[128 = 0]

[127 125  89 133  95 139 126 168 126 134 132 132 128 198 131 162 134 156
 162 130]
lel + E
[128 123  78 195 124 152 163 151 122 133 122 125 143 187 169 123 135 150
 131 142]
lel + B
[127 130 211  95 126 127 140 126 138 135 160 100 129 145 145 123 139 167
 133 123]
gib + E
[120 128 144 144 134 143 141 130 122 120 136 135 131 172 166 105 120 144
  60 128]
gib + B
[132 130 151 167 137 123 143 130 127 118 144 121 131 187 194 103 140 159
  55 120]
gib + B
[103 140 187 145 158 147 149 143 129 118 155 117 131 177 170  77 127 157
  89 129]
gib + B
[131 123 135 133 109 132 148 155 137 139 132  90 131 185 189 130 157 161
 184 143]
lel + E
[140 123 153  89  80 110 128 158 138 139 130 119 129 196 141 155 136 151
 164 126]
lel + E
[117 125 100 149 140 128 169 173 122 125 119  99 133 227 164 121 145 147
 114 135]
lel + B
[134 126 199 116 106 137 125 122 137 135 164 129 121 195 150 115 130 194
 125 123]
gib + E
[127 130 163 101  88 128 109 143 132 138 143 142 118 165 127 144 130 146
 123 108]
gib + E
[ 99 144  80 159 146 135 155 160 125 121 126 109 134 173 137 132 145 136
 107 132]
lel + B
[115 122 142 138 112 147 158 185 137 147 140 106 135 215 150 131 150 165
 190 137]
lel + E
[136 130 180 109 111 137 125 120 137 132 147 131 121 150 147 116 118 156
 139 123]
gib + E
[135 132 206 117 114 120 128 111 133 136 155 120 126 160 144 126 130 156
 114 124]
gib + E
[111 120 158 134 112 153 168 179 137 141 143 104 139 217 163 118 151 178
 195 143]
lel + E
[124 112 133 138 120 129 125 135 139 116 132 147 125 154 120 127 107 130
  68 130]
gib + B
[116 120  68 147 119 141 123 166 118 115 113 140 122 188 163 124 120 127
 110 134]
lel + B
[ 98 132  61 198 146 156 167 181 134 123 131  89 130 193 222 111 170 155
  98 139]
lel + B
[124 129 175 183 137 156 154 137 127 135 146 130 133 186 193  92 128 169
  65 129]
gib + B
[133 134 113 133  93 138 135 166 128 140 125 138 129 208 140 145 128 154
 172 135]
lel + E
[137 126 201 123 107 145 143 136 137 134 150 108 127 182 188 102 133 178
 162 129]
gib + E
[113 131 156 133 103 139 139 147 139 127 163  95 124 169 172 139 144 173
  99 123]
gib + E
[137 123 163 120  99 113 128 134 128 133 141 137 117 199 140 125 124 159
 142 117]
gib + E
[109 132 166 142 118 148 166 158 143 141 158  74 146 177 175 130 159 174
 186 138]
lel + E
[127 118 199 108 110 126 146 132 134 133 154 103 127 186 147 135 127 156
 143 131]
gib + E
[123 130 111 109 104 130 127 169 129 135 141 125 127 178 131 153 148 152
 163 132]
lel + E
[135 124 233  99 114 124 136 135 134 132 149 119 126 191 163  99 127 172
 147 124]
gib + E
[104 129 123 146 133 145 145 139 127 111 124 118 122 167 180 103 122 143
  84 132]
gib + B
[133 120 160 118  93 130 137 125 132 136 142 122 123 180 146 136 122 155
 123 122]
gib + E
[138 129 211 112 110 126 138 113 132 136 130 114 120 156 161 109 120 158
 108 124]
gib + E
[134 138 200 117 136 129 133 126 134 133 143 111 133 151 155 117 142 161
 131 127]
gib + E
[147 122 178 160 107 146 137 126 133 143 151 138 132 202 162 124 127 176
 126 127]
gib + E
[124 119 137 123 104 129 146 170 131 143 133 117 126 201 160 128 145 156
 156 113]
lel + E
[118 109 172 116 108 134 134 146 143 133 150 124 122 182 153 118 128 157
 135 127]
gib + E
[124 141 165 173 143 141 162 132 127 123 144 103 133 180 213  92 142 169
  71 119]
gib + B
[113 131 229  89 109 132 127 140 134 133 150 113 119 158 164 116 124 156
 133 121]
gib + E
[128 129 151 193 134 159 157 125 129 124 146 112 139 172 210  92 139 171
  68 135]
gib + B
[119 129  85 149 113 132 123 156 128 123 119 140 125 181 147 143 136 140
  70 131]
lel + B
[152 102 136 185 101 162 166 167 139 130 134 137 135 252 171 127 145 185
 209 137]
lel + E
[133 128 204 118 104 144 129 130 140 127 149 142 125 176 166 105 122 171
 139 122]
gib + E

[119 126  86 127 150 138 111 149  69 132 151 126 139 124 134 105 134 168
 133  65]
mesig + Fibeb
[109 132  88 137 139 132 120 164  63 142 137 128 137 145 119  95 131 166
 126  84]
fam + kiza
[123 132 110 147 148 134 104 130  45 124 138 124 127 131 121 127 124 137
 154  77]
noti + Fibeb
[139 145  85 126 127 120 140 132  94 127 143 124 134 122 140 130 146 135
 122 101]
mebe + lol
[123 127 116 159 136 124 121 153  62 139 135 118 131 142  97 117 123 124
 143  79]
fam + kiza
[131 131 111 143 116 115 134 117  92 137 128 123 129 133 117 137 138 106
 130  96]
Zeveb + vusur
[141 145 114 125 142 133 118 122  89 104 120 129 116 117 135 139 123 132
 148 103]
mesig + vusur
[117 132 106 135 157 143 105 130  57 124 140 140 130 133 131 111 118 159
 141  89]
mesig + Fibeb
[109 137  86 132 142 140 107 120  54 122 136 127 131 123 140 135 111 149
 141  89]
mesig + Fibeb
[125 149 106 139 131 125 127 150  78 120 124 122 120 140 114 135 132 131
 138  87]
fam + vusur
[124 156 128 136 123 126 127 164  81 120 116 125 122 144 118 128 141 144
 133  92]
Zeveb + vusur
[166 148 112 139 136 122 132 122  75 104 139 128 107 123 104 147 132 105
 151  82]
mebe + lol
[136 129 110 139 145 130 123 153  67 137 143 129 127 137 108 101 137 140
 136  81]
mebe + kiza
[129 142  97 136 146 131 125 141  64 128 150 128 128 145 118 118 134 150
 132  84]
mebe + vavez
[125 128  85 133 154 127 136 134  68 134 152 142 122 140 107 111 122 130
 129  84]
Zeveb + kiza
[113 128  96 135 135 131 120 159  72 140 138 122 139 138 125 108 127 154
 136  97]
Zeveb + Fibeb
[129 130 108 147 121 124 115 144  90 120 108 110 130 117 123 126 134 129
 152  98]
mesig + vusur
[104 133  82 127 166 143 122 119  60 128 135 157 111 140 133 110 114 140
 139  78]
mesig + kiza
[105 121  79 151 135 129 134 159  72 145 137 127 131 137 105 111 118 137
 126  97]
fam + kiza
[155 148  96 136 150 129 135 122  63 108 154 135 113 129  99 136 124 117
 143  81]
mebe + lol
[121 140  98 151 140 126 127 138  53 144 146 133 131 147 112 115 130 138
 131  65]
fam + Fibeb
[134 149 106 134 140 133 124 144  70 122 130 132 117 141 114 126 136 135
 137  80]
fam + vusur
[134 160  96 128 136 127 125 129  66 124 158 130 135 146 132 140 127 153
 122  91]
fam + vavez
[141 139 114 146 137 126 125 139  51 137 157 123 133 137 109 116 140 141
 137  72]
mebe + Fibeb
[146 149 117 139 128 126 127 153  71 123 139 119 127 136 112 128 141 142
 135  94]
mebe + lol
[150 154 133 140 139 123 126 132  61 117 147 129 120 142 110 129 147 133
 140  68]
mebe + vavez
[112 139  96 135 131 127 118 154  62 142 134 119 142 144 129 114 141 167
 131  85]
fam + Fibeb
[134 139  83 133 132 122 134 154  92 127 128 121 127 131 117 122 142 140
 126  96]
mebe + vusur
[130 153 109 129 124 126 137 141  85 129 138 132 127 146 128 128 142 147
 120  91]
Zeveb + vavez
[136 129  97 145 155 128 129 135  55 129 153 134 121 144  95 110 128 125
 143  68]
mebe + kiza
[132 146 109 137 130 121 133 143  75 128 127 126 123 134 118 123 138 135
 134  86]
fam + vusur
[157 145 115 149 138 121 130 132  67 117 156 120 121 128 105 142 131 118
 140  81]
mebe + lol
[120 115  79 134 169 141 108 134  58 117 137 136 123 121 126 106 115 157
 154  91]
mesig + kiza
[120 131  89 132 160 138 106 118  54 126 151 132 134 125 136 118 120 152
 145  93]
mesig + Fibeb
[102 125  82 143 148 138 115 139  51 129 126 129 125 132 121 119 105 138
 152  89]
noti + kiza
[144 147 104 127 127 125 133 129  97 125 137 125 128 128 131 136 141 139
 125 101]
mebe + lol
[105 135  94 136 142 131 122 156  70 138 132 136 128 144 115 112 125 154
 128  90]
fam + kiza
[133 137 137 144 143 130 107 129  62 127 142 130 130 143 116 114 135 140
 142  82]
fam + Fibeb
[142 157 116 129 125 125 122 143  86 122 133 123 125 132 127 132 144 140
 128  93]
mebe + vavez
[118 127 108 135 136 126 122 166  82 142 134 127 139 144 116 101 139 156
 122  87]
fam + kiza
[132 133 117 142 141 133 123 175  69 129 130 128 127 146 109 100 138 148
 142  85]
mebe + kiza
[128 129 115 142 154 138 106 148  72 117 134 131 114 134 113 113 121 146
 148  94]
mesig + kiza
[136 133 109 141 150 138 104 113  66 103 125 128 119 122 130 135 115 129
 161  90]
mesig + Fibeb
[112 146  94 138 126 131 121 147  61 135 136 116 141 135 133 127 128 156
 129  91]
Zeveb + Fibeb
[137 143 110 141 138 127 119 140  58 129 147 123 135 133 120 123 139 145
 138  76]
mebe + Fibeb
[109 113  79 142 156 141 103 161  52 130 130 126 131 119 123  96 121 156
 153  85]
mesig + kiza
[119 122  86 140 140 124 137 137  70 137 136 140 121 137 102 108 125 125
 134  81]
fam + kiza
[142 148  92 141 150 129 126 106  55  99 123 144 104 127 116 148 113 103
 153  67]
noti + vusur
[132 134  90 142 149 135 105 132  38 142 142 119 129 118 122 123 114 146
 157  81]
mesig + Fibeb
[146 142 122 136 134 126 119 176  83 128 147 118 134 137 105 100 152 159
 132  90]
mebe + vavez
[105 122  76 141 156 139 112 150  54 129 131 125 124 129 123 114 113 144
 150  86]
noti + kiza
[142 140 104 132 151 131 124 144  60 128 151 135 125 139 107 103 142 147
 134  74]
mebe + kiza
[122 122  80 143 147 129 134 139  58 133 151 134 125 147 101 110 121 129
 136  78]
fam + kiza
[140 149 107 149 128 130 115 129  65 106 124 108 123 114 119 150 116 120
 162  91]
noti + lol
[122 128 103 138 143 139 101 141  53 116 128 114 133 119 133 122 125 156
 148  89]
mesig + Fibeb

[117 149 118 143 110 129 125 137 142 140 113 136 126 156 105 115 114 183
 126 123]
<72> + A
[ 97 134 121  98 133 128 128 123 117 155 116 129 114 131 103 167 136 169
 174 130]
<74> + A
[125 172 105 112 128 112  96 127 133 107 125 116 112 148 114 151 136 136
 117 110]
<72> + D
[141 157 114 137 124 140 126 127 161 130 112 127  94 140 119 130 144 139
  94 108]
<72> + D
[149 132 125 120 129 111 126 129 115 140 107 130 113 142 118 126 129 123
 109 149]
<72> + D
[155  96 142 140 114 117 133 135 181 160 108 128 109 139 130  79 111 167
 100 150]
<72> + V
[104 200  97  95 128 151 130 136  83 125 140  90 154 146 100 160 132  48
 204 123]
<72> + W
[110 110 117  96 136 130 154 158 138 128 145 133 120 144 120 125 112 118
 143 166]
<72> + V
[145 140 118 128 124 129 128 135 131 125 124 123 113 126 128 144 123 111
 107 120]
<72> + W
[132 133 166 109 124 128 128 138 147 132 118 127  93 131 116 116 113 129
 137 116]
<74> + W
[143 131 133 116 132 134 150 135 149 124 108 111  93 134 104  88 116 133
 109 124]
<72> + V
[124 127 148 146 112 127 142 125 161 135 120 120  97 130 113  80 106 139
 141 164]
<72> + V
[154 144 112 139 115 135 141 120 177 150 106 104 120 132 114  91 113 120
 177 152]
<72> + V
[107 127 112  93 120 102 110 122 129 124 141 115 148 141 112 149 129 110
 136 126]
<72> + P
[ 90 123 133 124 123 124 137 115 150 114 107 122  96 157  83  78 104 162
 127 143]
<72> + A
[122 123 120 109 139 107 126 127 152 101 105 134  83 127 126 107 112 128
  84 125]
<72> + A
[144 157 118 132 124 142 151 144 149 110 122 124  64 123 143 146 126 152
 107 147]
<74> + W
[137 136 165 132  85 147  86 128 153 139 135 119 108 133 115  91 119  57
 149 142]
<72> + V
[117 153 130 135 119 135 139 135 135 144 123 127  99 115 109 144 131 178
 147 101]
<74> + A
[102 131 128 114 137 118 120 117 153 127 115 134  91 134  93 140 122 152
  98 115]
<72> + D
[ 70  96 150 101 108 113 119 130 135 140 122 125 101 135 112 155 108 169
  73 131]
<72> + P
[102 135 118 112 134 121 117 122 147 131 115 112 113 143 118  73 112 148
 139 147]
<72> + A
[163 163 129 136 106 122 134 128 124 138 121 109 133 132  92 120 126 114
 191 156]
<71> + V
[100 142 134 126 115 130 126 122 164 111 102 127  91 154 122  67 102 162
  98 147]
<72> + A
[117 128 135 110 116 121 109 129 147 128 126 123 119 164  99 136 112 112
 129  72]
<72> + A
[111 154 143 124 108 122 152  94 167 142 115 116  92 146  91  69  98 155
 126 149]
<72> + A
[165 137 114 127 149 106 126 149 106 106  92 121  87 146 100 126 129 166
  80 171]
<71> + A
[126 139 134 125 121 133 113 114 145 130 110 124 123 143 115  85 122 133
 117 118]
<72> + A
[113  64 150 119 123 113 117 125 161 147 102 133  71 141 122 111 107 153
  88 118]
<72> + A
[118 129 123 123 149 106 106 127 135 100 115 119 113 142 133  71 120 152
  97 147]
<72> + P
[105 145 127 123 124 124 136 120 147 120 116 123  88 133 110  81 113 128
 159 164]
<72> + V
[109 130 129 115 136  90 116 121 121 103 111 129  84 137 112 123 110 134
  89 150]
<72> + A
[112 100 164  82 123 109 133 132 141 176 118 141  69 127  99 161 103 180
 107 146]
<74> + P
